Below is a small trained network, with its code and all its weights. Each question gives an input and a class and asks what happens when units are switched off, that is, made to give their printed mean instead of their output.

import numpy as np


def w(rows, s, z=0):
    codes = np.array(rows[::2]) - 128.0
    scale = np.full(codes.shape[1], s)
    scale[-1] = z or s
    return codes * scale


def f(y):
    return np.maximum(y, 0)


def log_softmax(a):
    a = a - a.max(-1, keepdims=True)
    return a - np.log(np.exp(a).sum(-1, keepdims=True))


def net(x, mask):
    res = np.array(x, float).reshape(1, 5) / 4 @ E
    y = f(res @ A[0][:, :-1].T + A[0][:, -1])
    res = res + np.where(mask, y, B[0][:, -1]) @ B[0][:, :-1]
    return log_softmax(res[-1] @ U[:, :-1].T + U[:, -1])


A, B = {}, {}
E = w([
[106,145,107,95,129,132,254,133,90,67,82],'x0',
[186,111,116,61,12,168,155,131,228,113,169],'x1',
[155,41,77,166,122,200,112,222,104,142,69],'x2',
[88,26,132,46,142,74,134,82,166,187,51],'x3',
[151,82,182,189,193,86,140,156,211,48,109],'x4',
],0.0088)
A[0] = w([
[218,111,102,49,22,165,165,128,239,119,177,38],'neuron 1',
[138,121,137,141,121,119,29,107,143,188,163,207],'neuron 2',
[189,74,189,191,165,72,144,167,226,56,109,130],'neuron 3',
[86,205,154,109,128,85,141,64,143,107,173,126],'neuron 4',
[104,193,192,113,135,77,164,63,154,120,206,75],'neuron 5',
[79,51,115,75,105,83,131,83,166,173,40,70],'neuron 6',
[94,140,94,98,127,131,213,128,92,77,97,145],'neuron 7',
[90,163,119,185,157,80,157,130,68,129,72,86],'neuron 8',
[149,105,136,145,113,143,3,119,183,184,191,95],'neuron 9',
[141,163,137,181,124,176,146,156,111,107,197,80],'neuron 10',
[85,70,135,79,131,84,146,113,160,174,48,40],'neuron 11',
[96,140,104,108,123,138,249,125,96,96,102,100],'neuron 12',
[145,192,116,156,111,189,126,157,103,73,150,2],'neuron 13',
[137,143,100,82,112,162,230,136,120,83,108,101],'neuron 14',
[178,59,119,140,115,158,133,176,107,131,75,51],'neuron 15',
[155,87,73,146,145,201,129,205,123,140,93,67],'neuron 16',
[161,229,127,208,95,173,136,169,108,75,158,54],'neuron 17',
[68,131,146,179,201,94,83,103,34,156,116,9],'neuron 18',
[166,60,63,175,105,207,118,195,88,132,85,91],'neuron 19',
[103,164,66,57,63,180,100,103,40,226,136,88],'neuron 20',
[185,201,96,183,130,144,126,160,93,65,171,78],'neuron 21',
[115,209,172,87,126,53,142,57,146,114,176,46],'neuron 22',
[119,166,51,79,93,170,130,82,53,191,153,53],'neuron 23',
[176,115,154,119,93,121,151,146,205,101,140,93],'neuron 24',
[133,102,192,173,207,84,138,150,187,65,136,135],'neuron 25',
[179,120,117,74,56,180,143,126,197,116,171,54],'neuron 26',
],0.0074,0.0026)
B[0] = w([
[149,188,108,83,189,72,68,192,2,161,75,249],'neuron 1',
[189,68,212,223,154,153,202,198,137,103,139,198],'neuron 2',
[142,180,35,165,95,200,219,43,95,55,133,223],'neuron 3',
[90,149,166,122,58,161,103,135,163,173,51,197],'neuron 4',
[71,150,161,99,43,174,89,121,169,174,38,201],'neuron 5',
[114,66,109,49,163,69,98,79,172,146,235,210],'neuron 6',
[176,52,215,186,153,135,193,204,184,105,145,193],'neuron 7',
[151,179,143,119,144,82,77,178,59,153,102,187],'neuron 8',
[223,89,220,231,164,108,212,216,192,74,129,208],'neuron 9',
[84,79,129,47,161,73,100,67,163,154,196,180],'neuron 10',
[109,86,92,63,184,69,70,48,182,145,233,195],'neuron 11',
[210,101,216,185,150,129,171,196,188,130,138,195],'neuron 12',
[111,115,132,94,197,113,116,82,160,138,199,176],'neuron 13',
[221,98,210,189,166,107,173,231,153,128,136,191],'neuron 14',
[85,172,141,117,86,131,90,102,164,188,103,183],'neuron 15',
[58,191,152,102,45,113,111,106,198,190,32,197],'neuron 16',
[106,65,91,43,190,88,98,79,178,185,202,204],'neuron 17',
[169,191,127,123,180,75,106,160,44,127,83,197],'neuron 18',
[63,192,161,93,35,175,66,96,192,202,42,218],'neuron 19',
[158,157,69,171,115,187,219,56,129,28,161,229],'neuron 20',
[109,61,106,49,177,75,73,82,173,172,179,195],'neuron 21',
[80,176,134,131,66,190,92,129,173,205,55,201],'neuron 22',
[147,138,68,184,123,171,222,79,118,65,130,205],'neuron 23',
[129,163,63,154,131,100,122,149,46,120,114,181],'neuron 24',
[153,150,53,140,89,176,170,64,79,80,126,206],'neuron 25',
[152,180,113,125,192,50,88,149,29,134,81,210],'neuron 26',
],0.0059,0.011)
U = w([
[107,90,111,83,162,88,97,96,174,148,215,100],'0',
[80,147,154,126,65,160,98,127,173,163,61,112],'1',
[141,148,121,128,165,81,98,167,8,136,98,121],'2',
[171,97,203,184,145,130,164,186,176,115,150,115],'3',
[134,138,52,156,107,183,175,78,106,77,146,114],'4',
[106,101,138,132,110,141,119,149,108,116,145,254],'5',
],0.014,0.0073)

Each question gives the input, the list of numbers given to net, and the class t.
The units are the neurons (one row each of A and B). Each row of codes is followed by its name. A weight is (code - 128) times the scale printed after its matrix; where a second scale follows, it is the last column's (A, B and U).
mask holds one flag per neuron, in row order. A switched-off neuron (its flag False) gives its mean, the last column of its row in B, instead of its output. The means were averaged over made-up inputs and are rounded, as every weight is.
A unit's drop is (log p(t) with every unit on - log p(t) with that unit switched off) / (log p(t) with every unit on - log p(t) with every unit switched off).
The circuit of an input: a set's keep is (log p(t) with only the set's units on - log p(t) with every unit switched off) / (log p(t) with every unit on - log p(t) with every unit switched off). Starting from the 12 units with the biggest drops (on a tie, the unit counted first), units are removed one at a time, each time the one whose removal leaves the highest keep (on an exact tie, the one counted first), for as long as the keep stays at least 0.8.
units of the circuit, in order: the units of the circuit, biggest drop first
most important unit: the unit with the biggest drop
k most important neurons: the k neurons with the biggest drops, biggest first
drop of u: that unit's drop, to one decimal
input [-1,-7,-6,-6,8], class 4: units of the circuit, in order => [neuron 25]
input [-6,-1,-5,-2,8], class 4: 2 most important neurons => [neuron 3; neuron 25]
input [6,0,7,-5,4], class 1: 2 most important neurons => [neuron 19; neuron 16]
input [1,7,2,3,-7], class 2: 3 most important neurons => [neuron 1; neuron 26; neuron 3]
input [7,-1,7,-6,2], class 1: 3 most important neurons => [neuron 19; neuron 16; neuron 9]
input [7,3,4,3,-7], class 3: 3 most important neurons => [neuron 14; neuron 12; neuron 7]
input [-7,-5,-5,1,5], class 3: 3 most important neurons => [neuron 9; neuron 2; neuron 1]
input [2,3,7,-7,-4], class 0: 3 most important neurons => [neuron 17; neuron 21; neuron 13]
input [-6,5,-1,-1,-6], class 3: 2 most important neurons => [neuron 9; neuron 2]
input [0,-1,4,-4,-6], class 4: 2 most important neurons => [neuron 20; neuron 23]
input [5,4,-6,0,6], class 1: 2 most important neurons => [neuron 5; neuron 22]
input [6,2,-3,7,-3], class 0: 4 most important neurons => [neuron 6; neuron 11; neuron 9; neuron 2]
input [-2,-1,5,2,6], class 4: 2 most important neurons => [neuron 3; neuron 25]
input [-1,-3,4,-5,-8], class 4: most important unit => neuron 20
input [5,-1,4,6,-7], class 4: 3 most important neurons => [neuron 20; neuron 23; neuron 17]
input [6,7,-5,-2,0], class 2: drop of neuron 26 => 0.3
input [4,-1,2,8,8], class 0: drop of neuron 11 => 1.5
input [0,7,5,-8,7], class 0: drop of neuron 21 => 0.2
